Below are the code and all the weights of a small trained network. Each question names an input and a class and asks about switching units off, where a switched-off unit gives its printed mean instead of its output.

import numpy as np


def w(rows, s, z=0):
    codes = np.array(rows[::2]) - 128.0
    scale = np.full(codes.shape[1], s)
    scale[-1] = z or s
    return codes * scale


def f(y):
    return y / 2 * (1 + np.tanh(0.7978845608 * (y + 0.044715 * y**3)))


def log_softmax(a):
    a = a - a.max(-1, keepdims=True)
    return a - np.log(np.exp(a).sum(-1, keepdims=True))


def net(x, mask):
    res = np.array(x, float).reshape(1, 4) / 4 @ E
    y = f(res @ A[0][:, :-1].T + A[0][:, -1])
    res = res + np.where(mask, y, B[0][:, -1]) @ B[0][:, :-1]
    return log_softmax(res[-1] @ U[:, :-1].T + U[:, -1])


A, B = {}, {}
E = w([
[2,119,69,105],'x0',
[137,85,142,29],'x1',
[167,218,60,85],'x2',
[134,120,118,130],'x3',
],0.013)
A[0] = w([
[121,148,145,225,161],'n1',
[58,104,115,79,80],'n2',
[134,143,137,248,79],'n3',
[108,177,82,161,118],'n4',
[151,83,156,118,116],'n5',
[74,82,160,193,38],'n6',
[164,150,128,135,174],'n7',
[155,85,167,152,83],'n8',
[99,165,76,106,85],'n9',
[132,117,116,121,111],'n10',
[187,171,141,161,44],'n11',
[156,135,139,101,96],'n12',
[72,158,66,135,143],'n13',
[156,70,183,105,147],'n14',
[84,74,166,182,171],'n15',
[161,93,195,94,134],'n16',
[166,166,102,77,92],'n17',
[103,178,93,152,115],'n18',
[126,117,112,43,13],'n19',
[60,75,99,96,214],'n20',
[51,75,94,98,2],'n21',
[93,130,152,120,93],'n22',
[190,155,142,146,194],'n23',
[132,141,170,228,17],'n24',
[99,168,70,149,121],'n25',
[128,69,201,121,158],'n26',
[222,181,167,166,88],'n27',
[182,178,98,63,16],'n28',
[166,172,105,80,171],'n29',
[79,91,158,184,43],'n30',
[152,90,148,122,120],'n31',
[91,88,163,188,145],'n32',
],0.013,0.0099)
B[0] = w([
[119,146,50,78,219],'n1',
[88,120,76,74,181],'n2',
[72,89,84,87,204],'n3',
[193,130,176,197,179],'n4',
[149,109,185,146,161],'n5',
[198,255,16,155,173],'n6',
[106,103,127,102,195],'n7',
[161,95,184,133,158],'n8',
[185,151,158,188,160],'n9',
[132,127,118,131,123],'n10',
[206,200,30,126,182],'n11',
[107,93,137,137,147],'n12',
[179,145,163,182,199],'n13',
[147,58,215,170,202],'n14',
[89,106,81,79,217],'n15',
[136,66,192,162,199],'n16',
[70,123,80,83,183],'n17',
[186,134,177,196,170],'n18',
[180,214,9,131,151],'n19',
[174,188,79,141,239],'n20',
[16,51,155,39,174],'n21',
[106,129,139,105,134],'n22',
[59,104,114,68,243],'n23',
[37,39,138,77,169],'n24',
[179,119,192,189,178],'n25',
[118,108,187,138,209],'n26',
[132,177,49,98,249],'n27',
[9,48,142,32,181],'n28',
[138,156,98,131,221],'n29',
[185,219,55,137,164],'n30',
[153,103,181,167,154],'n31',
[83,147,84,62,197],'n32',
],0.0085,0.012)
U = w([
[26,33,105,21,244],'0',
[156,223,33,101,4],'1',
[181,103,239,255,133],'2',
],0.0085,0.0014)

Each question gives the input, the list of numbers given to net, and the class t.
The units are the neurons (one row each of A and B). Each row of codes is followed by its name. A weight is (code - 128) times the scale printed after its matrix; where a second scale follows, it is the last column's (A, B and U).
mask holds one flag per neuron, in row order. A switched-off neuron (its flag False) gives its mean, the last column of its row in B, instead of its output. The means were averaged over made-up inputs and are rounded, as every weight is.
A unit's drop is (log p(t) with every unit on - log p(t) with that unit switched off) / (log p(t) with every unit on - log p(t) with every unit switched off).
The circuit of an input: a set's keep is (log p(t) with only the set's units on - log p(t) with every unit switched off) / (log p(t) with every unit on - log p(t) with every unit switched off). Starting from the 12 units with the biggest drops (on a tie, the unit counted first), units are removed one at a time, each time the one whose removal leaves the highest keep (on an exact tie, the one counted first), for as long as the keep stays at least 0.8.
units of the circuit, in order: the units of the circuit, biggest drop first
top k neurons: the k neurons with the biggest drops, biggest first
drop of u: that unit's drop, to one decimal
input [4,-7,-8,3], class 1: units of the circuit, in order -> [n6]
input [-3,-5,0,-1], class 0: top 4 neurons -> [n24 n20 n6 n3]
input [-2,-8,-2,0], class 0: top 2 neurons -> [n24 n3]
input [6,8,5,3], class 1: top 2 neurons -> [n19 n20]
input [-8,3,8,7], class 0: top 2 neurons -> [n28 n23]
input [1,4,2,5], class 1: top 2 neurons -> [n21 n23]
input [-7,2,-8,-2], class 2: top 2 neurons -> [n14 n16]
input [-3,-8,-7,-6], class 0: top 2 neurons -> [n24 n3]
input [1,-4,-5,-2], class 1: top 2 neurons -> [n6 n30]
input [6,8,4,7], class 1: drop of n19 -> 0.7
input [-7,3,7,4], class 0: drop of n28 -> 1.0
input [-2,5,-8,5], class 2: drop of n2 -> 0.0
input [-6,7,6,8], class 0: drop of n28 -> 0.2
input [4,7,5,5], class 1: units of the circuit, in order -> [n19]
